Each row has a name. Each piece below is followed by the name of the row it came from, unless a question asks for something else. Each question is about the rows just above it. Places in a row count from 1.

z_609: [-12.1  43.2 -22.7  28.4  33.3 -36.9 -33.9  53.3  -5.8 -21.5]
z_549: [ 19.8  31.9  33.2 -57.9 -22.7 -59.6  61.1  21.1  -4.0 -10.9]
z_62: [-75.8  84.1  46.4 -46.5 -40.5  56.2 -46.0 -24.4  59.8  39.3]
z_796: [  9.0 -26.2  31.4  38.2 -44.7 -23.8   0.8  60.9 -38.8 -10.0]
z_696: [ 34.6 -16.9  21.7  29.7 -13.1 -52.2 -11.7  45.0 -22.1 -54.2]
z_724: [-12.7 -78.9 -17.9  29.7  19.1  -6.7  16.4 -26.6  54.3  23.8]
z_414: [-40.4 -40.4  29.9  36.3 -40.4  31.0  -8.0 -25.7  29.9 -19.6]
z_909: [-20.8  41.2  20.2 -46.2 -46.7   1.1  16.7 -26.3 -35.2  -5.6]
z_27: [-20.9 -45.2  50.7 -32.5  -7.0  32.7  44.0  80.0 -52.4   6.1]
z_967: [-11.7 -10.4  13.5 -41.9 -55.4 -11.7 -41.7 -11.7 -11.7  40.9]
z_531: [-15.8 -55.8  -3.1  61.5  28.4  54.7 -77.2 -14.1  28.1 -58.8]
Places of [-40.5] in row z_62: -> 5
At which places does z_967 hold [-11.7]? -> 1 6 8 9
At which places does z_414 hold [-40.4]? -> 1 2 5
Row and place of [-26.2] in the named rows: -> z_796, 2

z_675: [-24.4  74.2  78.0 -63.5 -41.5  -1.6  24.4 -49.4  -9.1]
z_993: [ 15.9 -24.3   4.7  24.0  65.3  24.0  85.9 -56.4   3.1]
z_591: [ 15.9 -24.3   4.7   4.8  65.3 -32.5 -86.2  65.0  65.4]
Every place of [65.3] in z_993: -> 5
Row and place of [78.0] in the named rows: -> z_675, 3
[4.8] is at row and place -> z_591, 4
Where in the named rows is [-24.4]? -> z_675, 1

z_460: [ -0.3  26.5   7.3  10.3 -15.4  17.6  28.0  -0.1 -25.6   6.7  -4.3   6.9
   5.7 -33.6  -2.2 -23.2]
z_240: [-10.4 -17.8 -10.2 -26.3  -0.6 -13.8 -12.6  28.6 -12.8  -3.8   4.6  -6.9
 -18.1   4.7 -24.0  25.5]
z_458: [ -5.2 -10.2 -16.1 -19.9  22.9 -11.2 -21.7  17.0  28.2  -8.0   8.6  -6.6
  -6.6  33.6 -10.4  75.3]
z_93: [ 21.4  -8.4 -20.5 -27.6  22.7 -26.2 -24.1  47.9  27.3 -19.8   2.2  -4.8
  10.9  24.3  -7.5  21.4]
Row and place of [-26.2] in the named rows: -> z_93, 6
At which places does z_93 hold [-19.8]? -> 10

z_490: [ 0.8  0.7  0.8 37.1  0.8 28.0 16.0 -6.1]
z_484: [ -5.1  11.1  15.0 -12.0 -64.1  -8.3  -9.8 -12.5]
z_267: [ -6.2  -0.6  -8.4   1.0 -40.6   1.5  -4.7   5.4]
z_499: [ 28.9  -0.9 -16.9   1.5  71.3  -2.7  13.6  -1.5]
z_634: [ 10.0 -15.5 -15.5   3.8  10.0  10.2   1.0 -15.7]
z_148: [-12.9 -20.8  29.6  -1.4  71.3  -6.7  -6.9   6.7]
z_653: [ 10.0 -21.1 -15.5   3.8 -32.4 -11.9 -13.0 -10.2]
z_687: [ -8.2  -9.3   6.9 -11.7 -34.1 -14.7  10.2 -15.4]
z_907: [-10.3 -22.2 -44.3  17.6  27.9 -15.4 -13.6  27.8]
z_835: [ -7.6  -5.1  -7.7 -14.4  25.4  14.2  28.9   0.9]
z_83: [ -4.3  -7.8 -24.0  -6.3 -59.3  -5.9   2.3  -4.6]
z_705: [ 10.0 -21.1 -15.5   3.8 -32.4 -11.9  -1.3  -2.0]
At which places does z_490 hold [0.8]? -> 1 3 5
[-14.4] is at row and place -> z_835, 4
[-8.4] is at row and place -> z_267, 3
Every place of [-15.5] in z_634: -> 2 3

z_500: [-35.2 -35.2  89.2 -27.9 -35.2]
z_391: [-35.1 -27.8  21.3  15.2 -71.4]
z_565: [ 19.1 -27.8  21.3  15.2  19.1]
Every place of [-35.2] in z_500: -> 1 2 5
Every place of [-27.9] in z_500: -> 4
Every place of [-27.8] in z_391: -> 2
Places of [-27.8] in row z_565: -> 2

z_3: [-38.7  28.0  70.6   7.2  19.1]
z_207: [-40.1  18.0  73.9   7.5  17.1]
z_38: [-32.4  50.5  57.9   8.8  12.3]
z_906: [-0.7 28.0 70.6  7.2 19.1]
z_646: [-34.8  39.9  63.5   5.6  23.6]
z_586: [-32.4  50.5  57.9   4.9  29.1]
z_558: [-39.5  26.0  71.7   7.2  18.1]
z_448: [-0.7 28.0  3.1  7.2 19.1]
[71.7] is at row and place -> z_558, 3
Where in the named rows is [18.1]? -> z_558, 5

z_443: [-25.2 -80.3 -60.3 -17.6   3.5  44.0 -17.3 -78.0  60.5]
z_789: [-23.9   6.3  38.4 -34.9  11.6 -81.2   7.9  47.5  -8.4]
z_246: [ -4.7 -70.1 -26.8 -57.4  16.2   7.0 -19.8  47.9 -25.3]
z_569: [-68.2  29.6  71.3 -58.6 -27.0  56.4  60.5 -82.7 -21.1]
z_959: [-43.8 -48.7 -46.9 -73.7 -62.7   6.1 -56.2 -62.7  53.8]
z_72: [-23.9   6.3  38.4 -34.9  11.6  53.9   7.9  47.5  -8.4]
z_983: [-52.7 -52.3 -52.3  53.9  -3.6  82.0 -52.3 -65.1   2.6]
z_239: [-25.2 -77.5 -60.3 -17.6   3.5  44.0 -17.3 -78.0  60.5]
z_838: [  9.3 -77.5  83.0   1.5  44.5  -9.4 -40.1 -79.2 -61.8]
Every place of [-52.3] in z_983: -> 2 3 7
Every place of [-62.7] in z_959: -> 5 8

z_54: [ 29.6  69.3 -83.6 -55.4 -62.0  48.8  -8.4   5.0]
z_276: [ 37.3 -32.6  29.6  55.0 -11.8  59.9   2.2 -63.5]
z_518: [-69.4   8.4  28.0  21.2 -11.4  -8.9   7.3  15.8]
z_242: [  0.3 -81.9   6.9 -19.1 -63.9  -8.6  67.1  52.8]
z_252: [ 46.6  29.4  41.7  33.9  33.1  56.5 -63.0   9.2]
z_859: [ 42.1  33.0  27.0  50.7 -11.6 -31.4 -11.7 -40.1]
z_212: [ 33.3 -22.2  82.3  11.1  52.9  -9.7   9.3 -72.6]
z_378: [ 18.4  50.8 -89.9  50.8  21.8  13.6 -28.4  36.4]
z_296: [ -0.2  64.5  55.6  51.2 -69.6   5.2 -52.0 -10.2]
z_136: [-24.4  17.6  -5.5 -20.5  52.9 -12.9 -60.6  26.8]
z_51: [ 43.7 -33.8 -56.8  47.8  36.0 -59.6  50.1 -51.6]
[-11.8] is at row and place -> z_276, 5
Places of [-89.9] in row z_378: -> 3

z_388: [ 59.7 -34.0  16.8 -32.8]
z_931: [-17.4  34.1   7.0  10.8]
z_666: [-27.3  49.9 -11.9  34.2]
z_392: [-22.5  23.0  15.9 -35.5]
z_346: [ 24.9   8.0  -3.5 -46.8]
z_107: [  7.7  16.7 -77.8  51.5]
Where in the named rows is [34.2]? -> z_666, 4
[16.7] is at row and place -> z_107, 2
Row and place of [16.8] in the named rows: -> z_388, 3

z_748: [ 25.0  46.9  -1.9  47.6 -11.6 -20.5 -61.3   2.4  -4.8 -12.1 -16.3  -9.8
  -1.1   0.4   7.4 -30.0  28.6   8.0  -8.8 -10.3 -18.1  44.9]
z_186: [ -6.7 -60.5   4.2 -32.7  -9.8  -8.7  22.3 -19.0  -4.8  -4.0  18.1   6.9
  -1.1   0.4 -21.9  35.7 -53.1   7.1   1.1   1.6  28.7  -0.7]
z_671: [ -6.7  54.3   4.2  24.0 -11.6 -20.5 -14.2  30.6  -4.8  -4.0 -10.4  -9.8
  -1.1   0.4  27.0 -41.8  59.4  -0.3  -8.8 -10.3 -42.9  -0.7]
z_216: [ -9.3 -78.2   4.2 -59.5  -4.6   9.5  60.9   2.4  -0.6   8.9  32.0  19.9
  -1.1   0.4  -3.5  28.4 -38.0   7.1   9.2   0.0  11.3 -16.5]
z_472: [ -6.7  28.3   4.2  10.5  11.5   8.0  11.8   2.4  -4.8  -4.0  -9.1 -27.3
  19.8   0.4   7.4 -16.1  28.6 -13.8  -8.8 -10.3 -16.0 -55.5]
Where in the named rows is [-3.5]? -> z_216, 15
Every place of [-6.7] in z_472: -> 1

z_7: [ 46.4  29.6   9.5 -17.8]
z_338: [ -3.9 -15.5 -15.7  10.1]
z_528: [ -6.6 -25.9   8.3 -10.6]
z_250: [-18.5  -8.4  -8.4  -8.4]
z_73: [ 52.1 -53.6   2.7 -18.6]
z_951: [-18.7  20.0 -11.1   2.7]
z_970: [-6.0 -9.8  6.6 55.4]
z_554: [  3.4   4.0 -28.8   9.2]
z_200: [ 36.1  -7.4 -38.0  -5.7]
z_563: [ 3.8 -1.7 34.5 67.5]
At which places does z_250 hold [-18.5]? -> 1
Row and place of [67.5] in the named rows: -> z_563, 4
At which places does z_250 hold [-8.4]? -> 2 3 4
Every place of [-38.0] in z_200: -> 3

z_48: [ -7.3   5.7  15.8  18.6 -16.3 -39.2 -34.7 -21.4   3.5  16.7 -14.5 -70.3
 -33.3  58.8  -6.7  -9.4  12.7  15.7 -18.2  -2.4 -79.9  29.2 -31.5   4.3
  -3.7]
z_120: [-28.7 -12.0  -7.4 -59.4   1.6  28.8 -39.7   1.8   4.8  13.5  28.5  35.5
  24.4 -26.5  35.4  29.1  14.9  41.0 -49.5  -4.2 -54.8  17.5  -0.4 -35.1
  -0.1]
z_902: [ 17.4  71.3  20.5 -77.0  46.9  46.9  46.9   6.2  -7.7 -14.6  -0.9 -14.4
 -34.5  -8.4  -4.2  -4.2 -35.9  46.9 -42.2  50.5  32.3 -13.4  17.4 -29.1
 -36.5]
[-16.3] is at row and place -> z_48, 5
Where in the named rows is [-42.2]? -> z_902, 19
Places of [17.4] in row z_902: -> 1 23
Where in the named rows is [15.8]? -> z_48, 3
Every place of [46.9] in z_902: -> 5 6 7 18

z_526: [ 23.3  12.6 -34.1 -29.4  24.5]
z_21: [-18.0   2.8  13.7 -21.9 -34.2]
z_922: [-18.5 -29.7  -9.2  23.7  12.0]
z_839: [ 2.9  1.7 11.3 11.8  5.2]
z_840: [ 64.4 -75.9 -45.7  -7.5  27.9]
z_470: [-24.0  35.0  31.7 -10.8 -31.3]
Row and place of [12.6] in the named rows: -> z_526, 2
Where in the named rows is [2.8]? -> z_21, 2
Where in the named rows is [-34.2]? -> z_21, 5

